Below is a small trained network, with its code and all its weights. Each question gives an input and a class and asks what happens when units are switched off, that is, made to give their printed mean instead of their output.

import numpy as np


def w(rows, s, z=0):
    codes = np.array(rows[::2]) - 128.0
    scale = np.full(codes.shape[1], s)
    scale[-1] = z or s
    return codes * scale


def f(y):
    return np.maximum(y, 0)


def log_softmax(a):
    a = a - a.max(-1, keepdims=True)
    return a - np.log(np.exp(a).sum(-1, keepdims=True))


def net(x, mask):
    res = np.array(x, float).reshape(1, 6) / 4 @ E
    y = f(res @ A[0][:, :-1].T + A[0][:, -1])
    res = res + np.where(mask, y, B[0][:, -1]) @ B[0][:, :-1]
    return log_softmax(res[-1] @ U[:, :-1].T + U[:, -1])


A, B = {}, {}
E = w([
[143,123,126,132,131],'x0',
[138,82,190,249,128],'x1',
[121,84,148,78,189],'x2',
[103,161,72,165,191],'x3',
[119,146,128,135,109],'x4',
[120,125,134,120,136],'x5',
],0.011)
A[0] = w([
[151,119,219,48,135,179],'neuron 1',
[78,147,95,126,132,49],'neuron 2',
[95,108,188,220,159,253],'neuron 3',
[203,179,134,42,42,253],'neuron 4',
[103,84,194,214,130,253],'neuron 5',
[200,124,22,81,123,252],'neuron 6',
[68,132,208,145,139,145],'neuron 7',
[72,161,42,86,125,91],'neuron 8',
[158,51,116,126,53,187],'neuron 9',
[140,158,153,37,95,244],'neuron 10',
[66,59,191,174,123,253],'neuron 11',
[8,160,76,124,110,223],'neuron 12',
],0.011,0.0038)
B[0] = w([
[103,175,181,135,105,196],'neuron 1',
[89,151,131,154,180,146],'neuron 2',
[187,102,2,98,56,239],'neuron 3',
[62,171,201,141,131,235],'neuron 4',
[217,60,146,171,112,244],'neuron 5',
[35,159,145,125,174,217],'neuron 6',
[200,93,127,105,102,168],'neuron 7',
[97,143,89,69,177,199],'neuron 8',
[48,136,163,25,71,184],'neuron 9',
[75,193,197,150,131,217],'neuron 10',
[194,142,94,107,64,221],'neuron 11',
[162,132,130,88,223,199],'neuron 12',
],0.0087,0.011)
U = w([
[44,161,124,108,151,194],'0',
[30,118,5,107,254,92],'1',
[151,28,114,122,59,6],'2',
[179,65,9,187,175,255],'3',
],0.0086,0.0035)

Each question gives the input, the list of numbers given to net, and the class t.
The units are the neurons (one row each of A and B). Each row of codes is followed by its name. A weight is (code - 128) times the scale printed after its matrix; where a second scale follows, it is the last column's (A, B and U).
mask holds one flag per neuron, in row order. A switched-off neuron (its flag False) gives its mean, the last column of its row in B, instead of its output. The means were averaged over made-up inputs and are rounded, as every weight is.
A unit's drop is (log p(t) with every unit on - log p(t) with that unit switched off) / (log p(t) with every unit on - log p(t) with every unit switched off).
The circuit of an input: a set's keep is (log p(t) with only the set's units on - log p(t) with every unit switched off) / (log p(t) with every unit on - log p(t) with every unit switched off). Starting from all 12 units, units are removed one at a time, each time the one whose removal leaves the highest keep (on an exact tie, the one counted first), for as long as the keep stays at least 0.8.
units of the circuit, in order: the units of the circuit, biggest drop first
most important unit: the unit with the biggest drop
drop when u is switched off: that unit's drop, to one decimal
input [-1,-3,-4,1,-5,-6], class 1: most important unit -> neuron 1
input [-1,1,6,7,-6,0], class 3: units of the circuit, in order -> (neuron 4; neuron 9)
input [6,-5,-5,3,7,-3], class 1: units of the circuit, in order -> (neuron 8; neuron 12)
input [-4,-4,-1,2,8,4], class 1: units of the circuit, in order -> (neuron 12; neuron 8)
input [-4,1,6,8,3,5], class 3: units of the circuit, in order -> (neuron 6; neuron 4)
input [6,2,8,1,1,-4], class 3: units of the circuit, in order -> (neuron 9; neuron 4)
input [-2,-1,-4,2,-2,2], class 1: drop when neuron 11 is switched off -> 0.1
input [5,1,6,-2,-5,5], class 2: drop when neuron 4 is switched off -> 0.2
input [6,0,7,-7,-5,-1], class 0: drop when neuron 3 is switched off -> 0.2
input [8,-5,-6,-6,-8,-6], class 0: drop when neuron 2 is switched off -> 0.0
